Below is a small trained network, with its code and all its weights. Each question gives an input and a class and asks what happens when units are switched off, that is, made to give their printed mean instead of their output.

import numpy as np


def w(rows, s, z=0):
    codes = np.array(rows[::2]) - 128.0
    scale = np.full(codes.shape[1], s)
    scale[-1] = z or s
    return codes * scale


def norm(h):
    return h / np.sqrt((h * h).mean(-1, keepdims=True) + 1e-5)


def f(y):
    return np.maximum(y, 0)


def log_softmax(a):
    a = a - a.max(-1, keepdims=True)
    return a - np.log(np.exp(a).sum(-1, keepdims=True))


def net(x, mask):
    res = np.array(x, float).reshape(1, 2) / 4 @ E
    u = 0
    for l in range(4):
        y = f(norm(res) @ A[l][:, :-1].T + A[l][:, -1])
        res = res + np.where(mask[u : u + 9], y, B[l][:, -1]) @ B[l][:, :-1]
        u += 9
    return log_softmax(norm(res)[-1] @ U[:, :-1].T + U[:, -1])


A, B = {}, {}
E = w([
[120,102,129,164,154,2],'x0',
[141,88,147,214,105,191],'x1',
],0.0076)
A[0] = w([
[87,29,150,155,165,183,11],'0.n1',
[104,64,158,184,248,53,164],'0.n2',
[106,67,101,254,160,97,4],'0.n3',
[181,42,191,216,97,62,122],'0.n4',
[202,115,158,154,53,154,68],'0.n5',
[116,129,112,195,198,82,196],'0.n6',
[80,178,166,75,171,78,209],'0.n7',
[150,187,109,109,68,167,105],'0.n8',
[152,74,149,169,108,140,115],'0.n9',
],0.0073,0.0033)
B[0] = w([
[63,138,127,168,171,114,166],'0.n1',
[139,147,206,178,105,85,254],'0.n2',
[138,104,47,89,144,154,206],'0.n3',
[112,136,69,33,155,78,241],'0.n4',
[178,120,179,131,207,115,175],'0.n5',
[103,159,203,253,94,144,219],'0.n6',
[145,176,159,60,123,114,236],'0.n7',
[100,202,177,126,194,110,192],'0.n8',
[102,78,60,172,151,120,183],'0.n9',
],0.0068,0.0061)
A[1] = w([
[96,79,185,160,133,142,88],'1.n1',
[106,114,152,107,161,181,139],'1.n2',
[122,130,168,164,96,163,98],'1.n3',
[149,55,59,184,94,107,57],'1.n4',
[167,93,176,130,126,134,221],'1.n5',
[157,127,147,3,141,158,4],'1.n6',
[120,166,114,135,78,123,12],'1.n7',
[136,148,162,117,111,139,133],'1.n8',
[101,159,125,58,107,127,78],'1.n9',
],0.012,0.0025)
B[1] = w([
[195,145,150,54,176,139,175],'1.n1',
[172,124,147,157,55,89,218],'1.n2',
[122,114,198,70,178,55,166],'1.n3',
[52,151,2,106,141,145,197],'1.n4',
[98,146,71,99,86,125,165],'1.n5',
[93,123,160,171,93,143,253],'1.n6',
[103,106,54,116,173,85,133],'1.n7',
[93,122,85,104,145,108,191],'1.n8',
[105,119,88,113,130,186,222],'1.n9',
],0.0088,0.006)
A[2] = w([
[141,93,1,149,122,171,166],'2.n1',
[18,32,116,168,37,121,49],'2.n2',
[207,97,243,115,152,204,87],'2.n3',
[106,70,73,73,248,148,4],'2.n4',
[152,187,201,134,70,150,152],'2.n5',
[158,189,32,96,61,245,61],'2.n6',
[220,87,214,184,64,58,106],'2.n7',
[110,165,22,142,160,174,186],'2.n8',
[201,172,134,33,121,115,110],'2.n9',
],0.0076,0.0023)
B[2] = w([
[63,117,76,150,217,53,201],'2.n1',
[124,152,76,113,151,255,169],'2.n2',
[218,99,97,98,158,182,221],'2.n3',
[148,177,83,169,35,40,180],'2.n4',
[163,98,108,96,125,54,254],'2.n5',
[10,149,157,109,166,112,223],'2.n6',
[158,82,170,253,151,143,214],'2.n7',
[49,60,108,173,150,166,228],'2.n8',
[104,88,73,108,127,223,199],'2.n9',
],0.0087,0.0053)
A[3] = w([
[92,3,175,63,164,162,9],'3.n1',
[176,150,191,249,168,69,111],'3.n2',
[131,205,113,96,99,34,93],'3.n3',
[166,185,179,29,170,221,50],'3.n4',
[136,44,74,179,157,184,129],'3.n5',
[233,101,103,178,186,212,119],'3.n6',
[150,130,163,123,194,44,71],'3.n7',
[161,120,217,65,11,149,89],'3.n8',
[100,136,99,157,138,142,254],'3.n9',
],0.0081,0.0038)
B[3] = w([
[91,197,235,202,57,112,169],'3.n1',
[166,199,183,166,57,126,239],'3.n2',
[193,66,57,121,91,173,198],'3.n3',
[255,140,148,211,121,89,209],'3.n4',
[118,4,149,134,243,157,224],'3.n5',
[109,154,178,8,203,210,229],'3.n6',
[101,182,154,184,152,174,196],'3.n7',
[102,135,59,218,127,33,159],'3.n8',
[201,131,186,105,136,148,253],'3.n9',
],0.0076,0.005)
U = w([
[171,145,98,64,57,98,130],'0',
[10,208,231,83,84,184,194],'1',
[213,80,236,99,198,216,179],'2',
[43,72,91,187,203,104,187],'3',
[116,60,199,139,74,146,1],'4',
[177,213,232,213,51,74,253],'5',
],0.013,0.0052)

Each question gives the input, the list of numbers given to net, and the class t.
The units are the neurons (one row each of A and B). Each row of codes is followed by its name. A weight is (code - 128) times the scale printed after its matrix; where a second scale follows, it is the last column's (A, B and U).
mask holds one flag per neuron, layer by layer. A switched-off neuron (its flag False) gives its mean, the last column of its row in B, instead of its output. The means were averaged over made-up inputs and are rounded, as every weight is.
A unit's drop is (log p(t) with every unit on - log p(t) with that unit switched off) / (log p(t) with every unit on - log p(t) with every unit switched off).
unit that matters most: the unit with the biggest drop
top k neurons: the k neurons with the biggest drops, biggest first
top k neurons in layer l: the k neurons of layer l with the biggest drops, biggest first
drop when u is switched off: that unit's drop, to one decimal
input [1,-7], class 0: unit that matters most	1.n4
input [-1,-7], class 1: top 2 neurons	[1.n9 0.n2]
input [0,-1], class 1: top 2 neurons	[1.n9 0.n7]
input [-7,0], class 5: top 3 neurons	[0.n6 0.n4 1.n4]
input [-3,-1], class 1: top 2 neurons in layer 1	[1.n9 1.n8]
input [-6,0], class 5: top 3 neurons	[0.n6 1.n4 0.n4]
input [0,0], class 0: top 2 neurons	[0.n3 0.n4]
input [2,-2], class 5: top 2 neurons	[0.n2 0.n6]
input [-7,-1], class 5: top 2 neurons in layer 1	[1.n4 1.n2]
input [0,-7], class 1: top 3 neurons	[1.n9 0.n2 1.n2]
input [0,-3], class 1: top 2 neurons	[1.n9 0.n7]
input [1,-5], class 0: top 2 neurons	[1.n4 2.n8]
input [4,1], class 5: drop when 0.n2 is switched off	2.3
input [1,-3], class 0: drop when 1.n4 is switched off	0.5
input [-2,-7], class 1: drop when 1.n9 is switched off	3.6
input [2,-8], class 0: unit that matters most	2.n8
